(in the rows, 128 means zero)
Facts:
<1019> tratrin: <435>,<478>
<1031> tratrin: <398>,<384>,<115>
<1036> tratrin: <245>
<1053> tratrin: <244>
<1086> tratrin: <575>
<1113> tratrin: <278>
<1151> tratrin: <278>,<177>
<1184> tratrin: <1080>,<275>
<1200> tratrin: <23>,<916>,<75>
<168> tratrin: <929>
<220> tratrin: <916>
<262> tratrin: <851>,<575>
<307> tratrin: <114>
<359> tratrin: <78>
<365> tratrin: <929>
<414> tratrin: <616>
<424> tratrin: <653>,<814>
<43> tratrin: <384>,<1150>
<460> tratrin: <551>,<936>
<499> tratrin: <379>,<1209>,<177>,<75>
<565> tratrin: <23>,<636>
<584> tratrin: <636>
<605> tratrin: <434>,<24>
<618> tratrin: <114>,<275>
<694> tratrin: <1080>,<313>,<398>
<712> tratrin: <193>,<281>
<7> tratrin: <677>,<554>,<767>
<840> tratrin: <313>,<575>
<942> tratrin: <379>
<950> tratrin: <656>,<1193>,<890>
<963> tratrin: <384>,<1138>
<966> tratrin: <281>,<529>
<99> tratrin: <379>
[<1006>,<1019>,<1053>,<1086>,<1125>,<1138>,<114>,<1150>,<115>,<1193>,<1200>,<121>,<125>,<130>,<150>,<162>,<177>,<193>,<23>,<280>,<384>,<424>,<43>,<460>,<478>,<499>,<524>,<554>,<584>,<636>,<656>,<677>,<685>,<729>,<814>,<833>,<860>,<865>,<936>,<950>,<966>] foduk a
[<1031>,<1185>,<1203>,<168>,<278>,<281>,<359>,<379>,<435>,<454>,<575>,<606>,<616>,<624>,<735>,<78>,<840>,<841>,<851>,<916>] foduk c
[<1036>,<163>,<220>,<22>,<244>,<245>,<307>,<313>,<371>,<380>,<398>,<406>,<529>,<605>,<618>,<712>,<74>,<75>,<767>,<890>,<990>] foduk d
[<1049>,<1080>,<1113>,<1151>,<1184>,<1209>,<190>,<24>,<25>,<262>,<275>,<364>,<365>,<414>,<423>,<431>,<434>,<551>,<565>,<653>,<694>,<782>,<795>,<7>,<929>,<942>,<95>,<963>,<981>,<99>] foduk b
dakli <1031> <- <1006>
dakli <916> <- <1036>,<245>
dakli <74> <- <1086>,<414>
dakli <434> <- <114>,<162>,<782>
dakli <177> <- <1151>,<575>
dakli <677> <- <121>,<75>
dakli <365> <- <125>
dakli <163> <- <130>
dakli <1019> <- <220>
dakli <685> <- <22>,<384>
dakli <25> <- <371>
dakli <7> <- <423>
dakli <1125> <- <435>
dakli <359> <- <478>
dakli <1049> <- <524>
dakli <244> <- <551>
dakli <851> <- <616>
dakli <454> <- <656>
dakli <981> <- <712>
dakli <565> <- <735>
dakli <280> <- <74>
dakli <281> <- <814>
dakli <150> <- <840>
dakli <653> <- <841>
dakli <1203> <- <865>
dakli <795> <- <936>
dakli <624> <- <990>

Known rows:
<384>: [169  76 128  62 158 192  10 203 174 132 132 122 133 186 171  72 173 143
   5 144  95 185 164 145 151  64 137 113  83 121 151 146 157]
<23>: [173 144 130 165 132 147 138 161  92 110 127 103  87 129 180 171 115 124
 115 137  98 155 114 186 143 124 114 134  68 133  82  71  99]
<114>: [149 109 175 109 163 115 151 156 195  85  83  59 182 158 151 127 120 116
 151 145 192 205 155 120 176 126 112 111  77 183 134  65 123]
<729>: [148  98 133 111 130 137 137 126 103 141 128 117 129 151 135 127 138 132
 140 142 152 140 103 132 120 119 134 121 122 127 123  98 130]
<554>: [145 104 143 106 129 135 120 115 101 115 121 115 119 174 114 140 140 121
 139 133 139 172  89 150 132 113 136 114 124 137 119  99 133]
<966>: [131  82 122 112 119 137 153 114  98 169 143 127 137 139 133 105 154 156
 155 149 180 127  87 108  82 119 146 122 156 108 128 114 122]
<656>: [144 102 137 126 121 143 107 124 112 117 114 111 119 176 103 133 148 121
 130 145 147 165  89 150 134 110 141 112 128 142 120  85 137]
<99>: [126 180 112 187 110 139 143 168 118 134 130 130 110  69 193 158  88 151
 125 113 122  79 127 126 111 156 135 155 136 111  86 143  97]
<653>: [106 160 146 104 119 121 102 120 119  93 114 142 119 140 120 160  99 119
 134  81 112 151  99 133 137 132 148 129 153 131 116 179 139]
<275>: [145 155 159  95 140 122  84 149 156  86  82 123 157 144 126 158  77  86
 108  88 118 105 169 117 197 147 126 129 117 160 141 144 176]
<981>: [110 154 139 108 119 121 119 124 120 113 122 145 128 122 135 149 101 129
 137  87 126 125 109 116 124 138 147 134 157 121 118 178 135]
<782>: [ 71 157 152 148 121 119 136 156 206  88 104  91 157 104 151 121 108 151
 152 117 188 195 123  92 120 134 152 123 150 154 119 151 100]
<551>: [102 155 136 141 103 137  75 136 141  94 103 129 118 143 101 146 112 118
 115 105 127 141 102 130 140 129 158 125 164 142 115 152 143]
<616>: [114 132 140 143 114 109 113 114 157 114 122 149 103 142  69 126 150 138
  91 126 125 141 123 166 145 121 108 118 140 151 155 117 106]
<359>: [116 125 135 112 126  92 169  98 135 151 145 167 122 115 103 121 141 162
 126 115 142 109 126 140 112 138 101 131 151 119 158 149  95]
<75>: [124 146  86 235 146 111 133 165 146  87 132 105  32  89 124 195 109  75
 149 160  37 113 155 177 141  90 152 192  52  93  79  80 102]
<245>: [101 171 118 192  95 176 116  80 107 129 113 132 141 138  63  95 164  78
 136 142  88 157 130 128 145 137 110  93 113 179 102 145 167]

Rows:
No name comes twice in this set of rows, the named rows included.
[157 136 162  85 154  82 148 110 156 112 108 152 144 143  99 147 112 115
 108 103 121 102 177 154 186 147  74 130 109 156 172 123 129] : <851>
[127  63 116  71 132 155 115 169 122 202 164 138 135  92 177  59 152 143
  86 138 154 122 149  78  92  90 153 102  77 111 183 142 152] : <43>
[105 136 153  98 125  95 124  91 133 102 138 164  90 153  68 139 147 137
 106  98 102 182 101 177 135 115 110 112 133 141 154 154 104] : <281>
[ 90 154  91 121 107 109  71 127 121  96 160  75 152  83 144 108  84 152
 114 133 120 104 128  82 100 178 145  90 223 111 165 102 119] : <414>
[145  90 127 115 126 135 151 122 102 157 134 121 139 140 139 118 143 144
 150 147 171 122 102 118 103 124 135 125 139 118 126 101 126] : <1053>
[142 180 136 184 126 112 139 149 137  96 132 138  64 104 136 171 117 137
  78 115  71 144 141 213 157 134  82 136  79 147 114 102  68] : <379>
[144  82 140  61 146 152  84 169 127 152 137 125 126 130 155  92 137 106
  70 122 117 157 159 113 147  87 139  95  47 143 177 126 169] : <115>
[132 122 130  89 135 125 117 166 161 164 114 140 187  84 169 103  86 122
 110 106 165  34 196  50 146 150 134 135 130 127 174 166 176] : <694>
[135  98 139 104 125 138 114 115 101 122 129 119 113 171 111 131 147 126
 136 133 138 180  79 147 120 107 143 109 127 133 122 107 132] : <193>
[192  96 130  68 168 150 123 135 126 131 132 131 160 201 181 125 156 178
 114 142 132 146 115 156 116 118 109 155 161  84  93 144 110] : <685>
[124 124 122  95 166 140  84 139 165 119 126 128 142 127 117  94 134  64
  94 127  52 143 216 106 174  98 120 118  48 143 163 164 190] : <398>
[141 138 135 111 133 116 136 142 150 140  99 133 186 108 150 133  83 124
 142 109 171  37 171  72 152 168 125 146 162 130 142 145 161] : <262>
[153 109 136 118 137  98 150 136 183 167 112 148 173 104 109 100 126 138
  98 139 174  29 206 102 163 153  83 135 130 146 194 104 136] : <840>

Now the same objects, written a new way:
Known rows:
<712>: [129 128 125 157 118 109 141 121 176 103 100 165 139 123 167 128 143 107
 148  81 110 144 108 149 139 135 115 132 165 123 107 153 110 129 136 148
 133 145  72 103 134 118 132 117 104 132  74 155 166 122 131 150]
<125>: [157 143 137 127 117 139 114  99 143 106 128 133 132 130 119 107 128 138
 139 122 165 155 139 144 134 112 129 134 150 113 132 141 130 118 137 170
 117 131 155 123 108 117 113 117 130 118 122 114 109 119 139 135]
<245>: [144 120 122 111 118 147 124  93 137 150 128 152  85 144 129 108 155  94
 156 104 137 145 108 168 167 128 126 147 165 128 118 162 136 122 124 175
 115 124 117 116 164 134  91 105 122 101 103 114 174 111 122 132]
<275>: [150 130 106 144 131 129  98 120 122 120 151 116 115 123 122 144 146 135
 125  93 149 135 122 129 130 103 144 130 126 127 156 158 130 114 127 166
 122 126 136 116 129 153 115 117 142 112 114 149 135 158 128 111]
<23>: [151 139 125 133 121 135 112 102 138 103 132 126 133 128 122 115 125 135
 139 106 156 161 144 151 126 102 131 130 141 114 138 144 139 116 127 170
 115 122 149 120 100 121 120 118 127 126 127 122 106 118 133 135]
<380>: [151 117 126 117 125 129 106  93 124 122 113 139 117 142 121 132 154  91
 145  82 139 143 114 169 140 148 134 125 162 139 137 136 129 116 133 157
 129 133 124 118 149 124  97 123 133 106 113 120 145 115 133 146]
<280>: [136 175 148 110 117 126  96  63 129  68 138 128 135 145  82 108 131 168
 140  81 176 154 154 184 101 135 142 132 128 100 135 149 166 114 103 151
 129 123 143 120 108 146 137 109 132 143 156 108 102 126 131 173]
<25>: [154 121 119 132 129 118  94 115 117 124 153 122 120 117  98 134 164 131
 126 100 142 126 123 124 125 117 137 125 115 126 153 147 130 110 127 141
 124 134 136 126 139 140 117 133 138  92 130 140 121 149 137 119]
<1036>: [121 131 120 145 109 121 156 120 182 131 121 174 109 124 162 106 150 105
 156  98 101 144 107 150 159 118 104 153 161 112  94 174 123 133 125 156
 121 137  68  97 151 127 127 108  95 121  74 145 186 114 120 139]
<478>: [155 142 135 129 118 140 115  98 142 106 128 135 132 130 121 108 129 140
 137 121 165 154 140 144 136 111 129 134 149 114 132 142 130 118 135 170
 118 131 154 123 104 117 114 116 129 120 120 115 111 120 139 135]
<114>: [169 159  72 140 132 145 127 103 102  94 127 102 157 149 163 139  94 148
 129 100 163 170 121 131 145  91 105 123 180 103 142 123 171 141 125 200
 116 133 153 119  71 145 102 112 123 128 131 120 118 125 143  98]
<1138>: [151 142 124 132 119 139 111  99 136 106 136 124 132 129 121 117 125 136
 136 107 158 161 147 152 126 103 129 132 143 118 141 146 138 113 133 171
 117 123 151 111 101 120 117 119 134 126 124 118 105 120 130 135]
<936>: [156 142 136 128 118 140 115  98 142 105 128 133 133 130 120 108 128 139
 139 121 165 156 140 144 134 110 129 134 151 115 132 142 130 118 136 170
 117 130 153 123 105 117 115 117 129 119 121 114 110 120 139 135]
<431>: [157 127 123 132 130 123  97 116 120 123 147 122 117 121 104 130 160 135
 128 107 151 126 115 121 131 118 140 127 123 123 149 146 126 113 129 150
 126 136 139 132 138 146 114 126 138  94 124 139 130 151 140 117]
<851>: [123 120 120 133 125 119 116  90 141 123 133 158 117 153 108 125 150 112
  95 119 134 135 129 123 114 118 112 138 116 133 148 144 119 132 158 111
 172 133 145  98 154 104  99 147 163  82 125 102  96 130 161 150]
<814>: [156 142 135 129 119 140 115  99 142 107 128 134 133 129 120 108 128 139
 138 121 164 155 140 144 135 111 129 133 150 114 132 142 130 117 136 171
 117 131 152 123 106 116 115 117 130 120 120 115 110 120 139 136]
<414>: [123 174 143 154 120  97 120 110 169  66 132 153 136 124 123 120 145 183
 137  86 147 124 111 129 111 131 139 137 122  85 114 171 128 133 104 137
 141 147  84 124 124 169 165 102 110 144 107 166 157 168 138 157]

Rows:
No name comes twice in this set of rows, the named rows included.
[131 131 117 169 120  93 127 142 160 106 144 144 144  97 133 132 161 143
 126  93 106 127 122 106 116 105 115 129 111 112 129 158 116 118 127 124
 129 147  86 108 124 134 152 134 113 112 101 171 132 156 135 125] : <7>
[126 129 105 179 127  94 127 148 163 102 145 137 141  98 147 138 150 143
 129  80 104 136 125 111 113  90 121 128 109 110 131 167 122 119 120 135
 125 136  80 107 113 141 158 126 110 126  96 183 139 156 128 122] : <565>
[132 154 124 166 110 101 143 134 185  83 123 146 153 111 157 106 121 145
 143 101 116 164 137 131 113  92 112 135 130  88 115 153 122 130 127 149
 120 133  99 110  90 116 156 123  91 147 102 158 116 116 135 145] : <1200>
[127 147 101 180 117 106 133 148 170 104 145 140 139 104 157 143 139 149
 124  87 111 135 120 110 121  94 118 135 122 110 130 172 115 123 131 146
 129 141  84  91 117 145 149 121 118 132  79 178 145 163 123 119] : <1184>
[ 92 124  89 189 130 103 143 124 183  99 130 161 130 140 172 142 122 120
 100  82  97 156 136 125 101  74 111 142 109 119 137 176 121 142 142 128
 166 115  93  74 117 114 137 128 137 135  87 157 119 139 143 144] : <1031>
[149 137 121 138 124 138 113 100 140 103 134 125 135 127 127 120 124 137
 138 102 156 162 149 154 126  97 132 129 142 118 137 148 141 113 126 174
 114 119 145 115  95 121 121 115 129 131 123 127 108 121 129 132] : <636>
[127  52 166 177 172 101 131  92 152  88 120 188 192  56 101 122 221 163
 128 113 130  93 137 100 141 112  97 103 129 138  73 156 136  99 101  91
 117 167  49 167  85  96 189 123 102  76 130 160 146 171 152 140] : <365>
[181 139  82 132 141 127 111 116  83 111 136 105 142 141 133 144 138 147
 120 112 158 127  84  92 150 117 114 118 159 106 147 116 153 141 124 167
 126 153 146 148 116 164  98 125 126  83 139 134 141 153 162  88] : <782>
[129 129 122 159 118 105 141 125 177 103  99 161 137 126 169 127 140 104
 151  78 106 148 105 149 134 131 119 132 162 117 111 153 110 131 133 151
 132 141  72 107 132 121 133 116 100 136  76 159 167 119 130 150] : <220>
[115 251 166 132  52 102 169  95 218  67 128 193 181 124 116  93 124 200
 116 132 139 121 138 123 116 174  70 161 158  91  82 154 105 132 168  96
 164 205  91  42 133 116 151 136 123 139  74 102 106 149 130 187] : <1086>
[126 106 119 142 141 118 110  97 140 113 121 150 104 160 126 121 141 111
 109 113 139 147 118 126 115 101 134 134 113 118 148 148 123 142 138 135
 162 113 146 130 140 115 105 129 146  99 129 122 115 123 168 145] : <278>
[110 101  99 134 135 130 120  94 140 143 154 152  77 155 117 109 150 104
 113 111 120 150 132 140 126  75 120 151  99 118 143 175 148 136 121 138
 147  96 135 111 153 123 105 125 143  88 135 116 126 116 146 133] : <916>
[129 149 124 162 108 106 142 124 179  89 131 151 162 104 141 112 131 146
 135  99 114 157 150 134 113  98  99 133 130 105 114 153 128 119 132 134
 124 142  98  94  92 107 155 132 104 135 105 144 105 122 129 146] : <1019>
[129 151 127 166 110 110 145 124 183  87 125 154 162 108 152 112 125 151
 137 105 121 157 145 132 120  97 103 135 140 101 109 156 124 123 132 145
 122 142  96 100  88 109 155 122 103 141  97 148 116 124 131 143] : <966>

The same objects again, as new rows of numbers:
Known rows:
<275>: [118 131  98 106 175 124 153  84 119 147 134 178 130 153 102 138 114 131
 184 126  54 139  88 130 175 100 117 111]
<618>: [141 153 145 112 149  79 160  89 121 201  87 131 136 117 126 113 168 117
 187  96  94 169 121 128 112 135 141 155]
<114>: [ 95 124 102  52 163  84 148 132 112 126 125 129 153 134  99  93  86 154
 200 115  68 138  80 115 132 137 107  82]
<245>: [107 137 108 105 154 100 141 134 115 115 116 162 163 133 118 120 112 171
 129 112  97  85 153 163 129  67 162 154]
<916>: [ 92 134 145 140 163 120 122 132  92 124 154 167 128  81 155 186  33 193
 101 148 112  94 138  63 138  61 168 146]
<379>: [ 88 139 160 144 182 126 121 106  87 104 169 116 118  95 131 200  24 172
  96 129  95 101 151  64 130  79 146 118]
<1151>: [123 160 176 117  91 140 131  63 101 145 127  82  97 111 128 252 121 161
 106 122 118 147 150 108 104 154 175 119]
<981>: [124 135 109 120 126 139 125  92 110 127 135 155 130 135  94 148 143 128
 114 142 136 126 106 133 129 111 154 122]
<262>: [154 147 122  89 129 110 164  82 123 209 107 147 110 143 118 142 172 112
 172 124 100 178  81 127 137 131 144 125]
<1209>: [ 95 156 145 130 149 125 131  68 111 120 167 119 129  91 100 239  52 170
  76 145 104 116 135  82 141 107 169 121]
<1138>: [105 112 135 114 146 139 161 111  92  67 171 189 198 138 130  95 138 172
 137 174 130 146 155 102 117 163  82 166]
<43>: [135 121 158  99 109 133 179 102  90 112 154 173 193 129 145  92 189 161
 133 182 164 184 154  95  84 193  96 186]
<950>: [136 147 127 101 104 111 131 145 121 145 115 113 132 141 125 113 183 126
 106 118 173 153 124 126  95 157 136 128]
<656>: [105 136 102 108 149 120 122 154 121  90 139 128 143 160 110 117 122 144
 111 109 123 110 132 139 132 121 113 106]
<398>: [104 120 139 128 191 111 171  71  96 108 138 195 194 123 119  93 120 157
 200 139  61 141 151 121 134 124  96 176]
<966>: [133 143 121 103 105 116 127 147 120 132 119 117 137 144 121 110 182 128
 100 121 175 145 126 131  94 153 135 128]
<841>: [133 124 136 107 149 135 133 130  85 126 132 124 114 153 132 120 128 132
 120 120 125 121 133 126 105  87 133 117]

Rows:
No name comes twice in this set of rows, the named rows included.
[113 128  95 125 140 143 114  99 111 106 139 162 132 143  87 143 127 129
 114 137 126 107 107 142 140  96 149 113] : <653>
[120 125 105 104 177 128 165  74 113 143 142 194 144 152 109 131 117 137
 195 139  51 149  93 124 173 109 106 125] : <1080>
[ 99 111  91  84 123 127 110  91  95 103 132 155 148 112  59 115 105 138
 146 155 136 109  72 128 110 112 166  95] : <434>
[ 63 153 161 170 144 126  90 109 115  86 145 108 122  80 140 234  49 186
 123 108  99 118 157  62 138 167 130 118] : <177>
[139 127 139 124 130 132 121 126  88 147 120 134 111 131 136 113 151 120
 122 127 157 135 121 111  93 103 146 131] : <359>
[126 156 147 112 116 125 142  75 110 152 143 116 122 106 106 205 117 147
  85 144 138 142 125 101 115 125 174 130] : <1113>
[130 137 112  98 129 137 140  95 109 125 138 137 129 155  95 152 140 133
 107 134 122 122 116 150 127 103 150 114] : <423>
[119 118 123 123 160 139 119 133  87 110 139 140 117 149 124 114 111 133
 125 120 122 106 127 123 116  77 131 113] : <78>
[113 116 132 121 184 138 129 116  90 131 113 142  87 171 155 135  98 138
 233  79  22 130 117 128 157  99  91  92] : <575>
[105 122 131 124 148 111 128  97 134 156 163 129 144 137  96 112 139 121
 146 101 139 116 177 141 117 130 182 159] : <74>
[110 143 130 142 151 104 122 102 113 126 110 138 151 110 103 120 137 132
 132 110 126 117 143 134 107 115 152 151] : <163>

